Below is a small trained network, with its code and all its weights. Each question gives an input and a target symbol and asks what happens when units are switched off, that is, made to give their printed mean instead of their output.

import numpy as np


def w(rows, s, z=0):
    codes = np.array(rows[::2]) - 128.0
    scale = np.full(codes.shape[1], s)
    scale[-1] = z or s
    return codes * scale


def norm(h):
    return h / np.sqrt((h * h).mean(-1, keepdims=True) + 1e-5)


def f(y):
    return y / 2 * (1 + np.tanh(0.7978845608 * (y + 0.044715 * y**3)))


def softmax(a):
    e = np.exp(a - a.max(-1, keepdims=True))
    return e / e.sum(-1, keepdims=True)


def log_softmax(a):
    a = a - a.max(-1, keepdims=True)
    return a - np.log(np.exp(a).sum(-1, keepdims=True))


def net(x, mask):
    ids = ['γεθλμπσω'.index(c) for c in x.split()]
    T = len(ids)
    res = E[ids] + P[:T]
    r = norm(res)
    for j in range(3):
        rows = slice(3 * j, 3 * j + 3)
        q, k, v = (r @ M[0][rows].T for M in (Q, K, V))
        z = softmax(np.where(np.tri(T) > 0, q @ k.T / 3**0.5, -1e9)) @ v
        o = O[0][rows]
        res = res + np.where(mask[j], z, o[:, -1]) @ o[:, :-1]
    y = f(norm(res) @ A[0][:, :-1].T + A[0][:, -1])
    res = res + np.where(mask[3:11], y, B[0][:, -1]) @ B[0][:, :-1]
    return log_softmax(norm(res)[-1] @ U[:, :-1].T + U[:, -1])


Q, K, V, O, A, B = {}, {}, {}, {}, {}, {}
E = w([
[174,139,165,109,133,74,127],'γ',
[62,147,175,133,135,109,200],'ε',
[148,76,130,92,117,185,180],'θ',
[140,138,118,216,154,117,187],'λ',
[107,188,253,129,92,176,173],'μ',
[184,149,175,164,132,165,120],'π',
[140,136,111,172,147,46,182],'σ',
[101,144,114,138,63,120,93],'ω',
],0.0053)
P = w([
[108,2,197,149,112,107,107],'0',
[124,62,185,145,85,122,130],'1',
[138,93,156,145,71,118,139],'2',
[140,115,141,141,73,115,141],'3',
[140,131,132,135,78,121,141],'4',
[139,142,123,127,85,123,143],'5',
[139,154,120,126,95,128,140],'6',
[134,167,114,121,102,132,138],'7',
[129,176,111,117,112,135,136],'8',
[127,185,105,113,123,138,135],'9',
[121,196,101,112,136,146,133],'10',
[118,208,95,111,148,154,134],'11',
[116,211,92,106,159,162,136],'12',
],0.004)
Q[0] = w([
[86,120,45,189,149,120,148],'h1',
[73,156,67,173,55,232,192],'h1',
[89,254,51,52,25,173,96],'h1',
[92,223,156,132,30,122,110],'h2',
[149,110,165,152,104,105,126],'h2',
[123,84,84,96,161,164,133],'h2',
[103,152,104,110,150,154,103],'h3',
[139,95,95,63,97,154,126],'h3',
[58,149,78,149,121,89,34],'h3',
],0.0084)
K[0] = w([
[83,87,45,188,173,99,149],'h1',
[101,198,70,147,171,216,163],'h1',
[137,200,93,75,177,144,117],'h1',
[138,253,123,98,154,105,123],'h2',
[158,137,155,178,121,71,110],'h2',
[138,36,157,100,130,167,152],'h2',
[126,176,55,135,79,120,109],'h3',
[134,134,183,194,146,61,117],'h3',
[56,83,137,162,63,132,68],'h3',
],0.0065)
V[0] = w([
[249,97,163,102,189,167,168],'h1',
[175,45,190,188,169,22,170],'h1',
[157,188,134,252,98,187,68],'h1',
[90,130,40,94,132,200,234],'h2',
[192,19,126,55,136,179,212],'h2',
[219,103,3,70,105,190,120],'h2',
[47,154,76,181,89,149,55],'h3',
[138,86,133,109,142,175,188],'h3',
[108,141,94,92,80,122,42],'h3',
],0.0033)
O[0] = w([
[131,134,72,100,82,204,76,23],'h1',
[109,212,48,145,184,152,128,132],'h1',
[158,116,195,194,158,151,110,209],'h1',
[106,120,103,205,2,97,161,8],'h2',
[175,239,122,141,58,72,105,46],'h2',
[219,91,75,205,67,66,97,28],'h2',
[180,170,53,144,36,151,159,154],'h3',
[105,78,133,100,157,155,150,105],'h3',
[195,179,73,88,87,93,131,169],'h3',
],0.0037,0.0017)
A[0] = w([
[81,89,134,139,108,94,61,159],'n1',
[185,139,129,131,104,149,175,56],'n2',
[117,65,147,126,201,139,155,4],'n3',
[53,93,136,98,171,183,92,88],'n4',
[124,125,55,223,141,139,149,67],'n5',
[187,140,104,129,164,185,60,41],'n6',
[127,59,144,191,124,30,135,106],'n7',
[94,165,2,114,194,81,114,134],'n8',
],0.0073,0.0031)
B[0] = w([
[163,145,171,124,182,158,176,247],'n1',
[121,182,146,164,184,85,99,220],'n2',
[181,87,25,167,43,70,90,158],'n3',
[209,87,105,172,104,45,153,255],'n4',
[158,114,125,79,206,181,158,94],'n5',
[48,109,198,150,5,110,124,75],'n6',
[158,202,122,157,91,112,170,198],'n7',
[161,218,207,106,3,209,141,227],'n8',
],0.0045,0.001)
U = w([
[122,164,101,56,202,59,7,107],'γ',
[4,111,94,126,143,61,162,42],'ε',
[157,40,49,57,62,185,125,130],'θ',
[126,141,29,199,216,182,105,83],'λ',
[65,137,193,70,149,217,143,94],'μ',
[150,103,147,209,137,179,1,42],'π',
[124,221,80,166,56,113,136,120],'σ',
[205,99,190,154,153,75,203,255],'ω',
],0.0073,0.0061)

Each question gives the input, a string of symbols that net reads in full, and the target symbol t.
The units are the heads (3 rows each of Q, K, V and O) and the neurons (one row each of A and B). Each row of codes is followed by its name. A weight is (code - 128) times the scale printed after its matrix; where a second scale follows, it is the last column's (O, A, B and U).
mask holds one flag per unit, heads first, then neurons. A switched-off unit (its flag False) gives its mean, the last column of its rows in O or B, instead of its output. The means were averaged over made-up inputs and are rounded, as every weight is.
A unit's drop is (log p(t) with every unit on - log p(t) with that unit switched off) / (log p(t) with every unit on - log p(t) with every unit switched off).
unit that matters most: the unit with the biggest drop
top k neurons: the k neurons with the biggest drops, biggest first
heads that matter: for each layer, one digit per head in row order, 1 if its drop is at least 0.15 and else 0, layers parted by /
drop when u is switched off: that unit's drop, to one decimal
input π θ θ, target μ: unit that matters most	h2
input γ ω ω ε ω γ, target μ: heads that matter	100
input ω γ γ ω σ ω ω π ω ω γ, target σ: heads that matter	100
input ω ω θ λ θ σ σ μ ω θ, target σ: heads that matter	110
input σ ω γ ω, target γ: heads that matter	011
input ω θ ω λ ω θ, target μ: top 3 neurons	(n4 n3 n2)
input ω γ ω ω σ ω γ ω θ ω ω, target ω: heads that matter	110
input θ θ ω θ γ ω θ ω λ ω ω θ, target σ: heads that matter	010
input μ ω ω θ ω γ, target γ: heads that matter	100
input σ σ π, target π: heads that matter	101
input σ θ λ, target λ: heads that matter	101
input μ θ ω, target ω: heads that matter	010
input λ ω θ θ ε θ ω γ, target γ: heads that matter	101
input ω θ λ γ σ, target σ: unit that matters most	n8
input ω γ ω ω λ ω ω γ γ ω σ θ, target θ: top 3 neurons	(n1 n3 n7)
input σ θ γ ω π ω γ ω, target γ: top 4 neurons	(n8 n7 n4 n6)
input θ σ ω ω, target μ: top 2 neurons	(n4 n1)
input ω ω θ θ ω θ θ ε, target ε: top 2 neurons	(n8 n1)
input γ ω ω, target μ: top 3 neurons	(n4 n2 n3)
input λ σ ω θ π γ ω ω σ π γ, target μ: unit that matters most	h1
input ω θ θ γ π θ ω, target θ: drop when h1 is switched off	0.4
input θ ω ω θ ε, target ε: drop when n3 is switched off	0.1
input ω γ θ γ ω θ θ ω, target θ: drop when n7 is switched off	0.2
